Below is a small trained network, with its code and all its weights. Each question gives an input and a class and asks what happens when units are switched off, that is, made to give their printed mean instead of their output.

import numpy as np


def w(rows, s, z=0):
    codes = np.array(rows[::2]) - 128.0
    scale = np.full(codes.shape[1], s)
    scale[-1] = z or s
    return codes * scale


def norm(h):
    return h / np.sqrt((h * h).mean(-1, keepdims=True) + 1e-5)


def f(y):
    return np.maximum(y, 0)


def log_softmax(a):
    a = a - a.max(-1, keepdims=True)
    return a - np.log(np.exp(a).sum(-1, keepdims=True))


def net(x, mask):
    res = np.array(x, float).reshape(1, 7) / 4 @ E
    u = 0
    for l in range(4):
        y = f(norm(res) @ A[l][:, :-1].T + A[l][:, -1])
        res = res + np.where(mask[u : u + 9], y, B[l][:, -1]) @ B[l][:, :-1]
        u += 9
    return log_softmax(norm(res)[-1] @ U[:, :-1].T + U[:, -1])


A, B = {}, {}
E = w([
[126,127,129,126,127,130,125],'x0',
[138,21,201,168,133,69,201],'x1',
[137,129,137,112,115,127,125],'x2',
[169,38,3,73,160,77,128],'x3',
[73,84,159,74,204,228,157],'x4',
[180,133,92,114,39,188,199],'x5',
[253,157,147,161,204,159,143],'x6',
],0.0065)
A[0] = w([
[112,80,107,199,76,178,108,150],'0.n0',
[254,64,79,73,190,96,119,71],'0.n1',
[143,109,93,95,152,68,141,71],'0.n2',
[138,185,60,179,105,116,81,139],'0.n3',
[169,143,115,186,87,45,119,77],'0.n4',
[111,115,123,107,194,200,148,72],'0.n5',
[103,131,180,92,215,41,38,77],'0.n6',
[168,187,81,96,105,181,62,107],'0.n7',
[229,142,169,112,166,142,115,1],'0.n8',
],0.0088,0.0069)
B[0] = w([
[127,158,133,86,92,105,141,191],'0.n0',
[123,122,92,164,74,159,93,254],'0.n1',
[126,97,97,133,128,150,93,172],'0.n2',
[142,135,142,63,170,115,119,213],'0.n3',
[189,141,154,84,163,77,112,202],'0.n4',
[136,111,128,86,145,132,88,197],'0.n5',
[143,155,77,134,104,149,251,214],'0.n6',
[58,180,103,150,203,126,137,222],'0.n7',
[150,129,92,209,188,156,99,149],'0.n8',
],0.011,0.0047)
A[1] = w([
[170,148,115,221,136,168,102,1],'1.n0',
[103,107,90,77,85,107,125,115],'1.n1',
[135,159,251,176,128,133,120,136],'1.n2',
[151,159,80,96,147,107,213,163],'1.n3',
[93,65,147,74,135,181,112,40],'1.n4',
[222,124,126,146,162,157,156,69],'1.n5',
[157,130,140,67,95,237,138,146],'1.n6',
[178,7,199,188,94,93,156,108],'1.n7',
[192,155,117,89,72,161,142,65],'1.n8',
],0.011,0.0043)
B[1] = w([
[102,151,144,173,207,106,128,160],'1.n0',
[112,120,143,188,89,122,130,210],'1.n1',
[160,138,92,167,89,185,92,218],'1.n2',
[124,137,157,146,112,137,173,246],'1.n3',
[167,108,173,117,150,146,108,192],'1.n4',
[124,135,118,198,177,93,103,198],'1.n5',
[156,133,149,142,142,94,157,235],'1.n6',
[51,252,49,25,180,158,113,254],'1.n7',
[123,143,127,155,157,126,184,172],'1.n8',
],0.012,0.0058)
A[2] = w([
[159,101,146,81,136,80,135,81],'2.n0',
[115,218,153,223,146,169,108,211],'2.n1',
[25,67,182,81,34,93,115,82],'2.n2',
[105,84,118,142,168,99,140,61],'2.n3',
[99,87,110,115,102,199,130,132],'2.n4',
[138,31,10,102,118,106,113,46],'2.n5',
[142,99,127,114,185,191,145,103],'2.n6',
[119,143,89,76,153,133,120,5],'2.n7',
[116,77,169,112,150,186,128,85],'2.n8',
],0.012,0.0033)
B[2] = w([
[122,157,154,105,187,94,62,134],'2.n0',
[93,31,106,107,61,127,123,252],'2.n1',
[77,142,52,230,201,21,52,166],'2.n2',
[157,111,135,148,103,125,172,139],'2.n3',
[144,118,157,152,135,121,119,159],'2.n4',
[132,91,203,122,49,254,113,169],'2.n5',
[178,141,187,119,163,54,105,172],'2.n6',
[66,125,86,81,77,153,111,160],'2.n7',
[188,110,163,69,126,106,134,153],'2.n8',
],0.0084,0.012)
A[3] = w([
[149,149,101,141,66,131,108,145],'3.n0',
[216,145,116,76,129,38,122,135],'3.n1',
[150,151,114,109,91,68,99,123],'3.n2',
[85,161,101,122,170,166,120,1],'3.n3',
[81,140,158,138,116,87,160,139],'3.n4',
[102,116,116,114,66,64,122,137],'3.n5',
[93,150,127,85,155,141,124,129],'3.n6',
[113,86,108,134,131,106,246,163],'3.n7',
[155,148,144,153,175,125,121,87],'3.n8',
],0.014,0.0035)
B[3] = w([
[138,79,247,73,130,184,115,238],'3.n0',
[122,90,240,81,161,124,154,218],'3.n1',
[179,70,187,103,197,171,136,203],'3.n2',
[86,186,59,109,96,132,142,238],'3.n3',
[150,101,108,191,187,86,127,216],'3.n4',
[175,110,99,190,209,151,130,248],'3.n5',
[160,235,178,53,103,84,126,254],'3.n6',
[196,149,91,73,1,77,229,246],'3.n7',
[90,101,103,141,171,30,130,175],'3.n8',
],0.0069,0.005)
U = w([
[63,248,77,41,133,131,109,131],'0',
[117,112,72,244,193,77,85,254],'1',
[131,66,159,160,31,237,77,116],'2',
[186,113,248,60,193,75,126,48],'3',
[163,160,105,137,65,95,225,69],'4',
],0.012,0.0025)

Each question gives the input, the list of numbers given to net, and the class t.
The units are the neurons (one row each of A and B). Each row of codes is followed by its name. A weight is (code - 128) times the scale printed after its matrix; where a second scale follows, it is the last column's (A, B and U).
mask holds one flag per neuron, layer by layer. A switched-off neuron (its flag False) gives its mean, the last column of its row in B, instead of its output. The means were averaged over made-up inputs and are rounded, as every weight is.
A unit's drop is (log p(t) with every unit on - log p(t) with that unit switched off) / (log p(t) with every unit on - log p(t) with every unit switched off).
The circuit of an input: a set's keep is (log p(t) with only the set's units on - log p(t) with every unit switched off) / (log p(t) with every unit on - log p(t) with every unit switched off). Starting from the 12 units with the biggest drops (on a tie, the unit counted first), units are removed one at a time, each time the one whose removal leaves the highest keep (on an exact tie, the one counted first), for as long as the keep stays at least 0.8.
units of the circuit, in order: the units of the circuit, biggest drop first
most important unit: the unit with the biggest drop
k most important neurons: the k neurons with the biggest drops, biggest first
top k neurons in layer l: the k neurons of layer l with the biggest drops, biggest first
input [6,2,6,-7,6,-4,1], class 2: units of the circuit, in order -> [1.n2]
input [-2,-7,-8,-8,-3,-8,4], class 2: 3 most important neurons -> [2.n1, 1.n7, 1.n2]
input [-1,-5,-1,5,7,-2,0], class 3: 2 most important neurons -> [1.n7, 2.n6]
input [-7,-5,-6,-6,6,8,-1], class 4: units of the circuit, in order -> [1.n7, 1.n6]
input [-3,-7,-8,2,-8,1,-2], class 3: 4 most important neurons -> [1.n7, 0.n4, 3.n1, 3.n2]
input [3,5,-6,-6,5,-6,-4], class 2: 2 most important neurons -> [1.n2, 2.n1]
input [5,-4,7,-5,6,1,-3], class 3: units of the circuit, in order -> [1.n7, 1.n6]
input [-6,-5,0,-7,-2,7,-1], class 2: 4 most important neurons -> [1.n7, 0.n6, 2.n1, 3.n0]
input [0,5,-7,4,2,-6,0], class 4: 2 most important neurons -> [0.n6, 3.n7]
input [-1,2,0,8,-3,0,7], class 2: units of the circuit, in order -> [0.n1, 2.n5]
input [-7,-1,5,4,3,7,-5], class 4: 3 most important neurons -> [3.n7, 1.n8, 1.n6]
input [7,-1,3,-4,7,-2,8], class 1: units of the circuit, in order -> [0.n8, 1.n5]
input [4,8,8,0,3,-3,-7], class 0: 2 most important neurons -> [1.n7, 0.n7]
input [3,5,4,0,-3,-6,6], class 1: units of the circuit, in order -> [1.n5]
input [-6,-1,8,-5,-3,-3,-5], class 1: 3 most important neurons -> [1.n7, 2.n2, 3.n5]
input [-7,-3,-3,-2,-6,5,-5], class 3: 3 most important neurons -> [0.n4, 0.n3, 0.n6]
input [3,3,-5,-8,-7,-8,5], class 2: units of the circuit, in order -> [1.n2, 2.n1]
input [-5,3,7,6,3,3,7], class 1: 2 most important neurons -> [1.n0, 1.n5]
input [-5,-1,-2,-3,-6,-4,-1], class 3: 2 most important neurons -> [0.n4, 0.n3]
input [-1,-5,0,-5,5,6,6], class 1: top 2 neurons in layer 2 -> [2.n6, 2.n5]
input [-6,8,-5,-5,-4,6,-3], class 0: most important unit -> 1.n7
input [1,7,3,-7,-4,-3,-5], class 0: 2 most important neurons -> [1.n7, 0.n7]
input [-2,-7,7,4,1,5,8], class 1: units of the circuit, in order -> [0.n8, 1.n5]
input [8,-7,0,2,-7,8,-8], class 1: top 3 neurons in layer 0 -> [0.n6, 0.n7, 0.n8]
input [-8,-5,4,8,5,8,-2], class 2: 2 most important neurons -> [2.n5, 1.n7]
input [-2,-2,5,-4,-5,3,0], class 3: top 3 neurons in layer 0 -> [0.n3, 0.n4, 0.n6]
input [-4,1,6,3,-1,-5,2], class 4: units of the circuit, in order -> [0.n6]
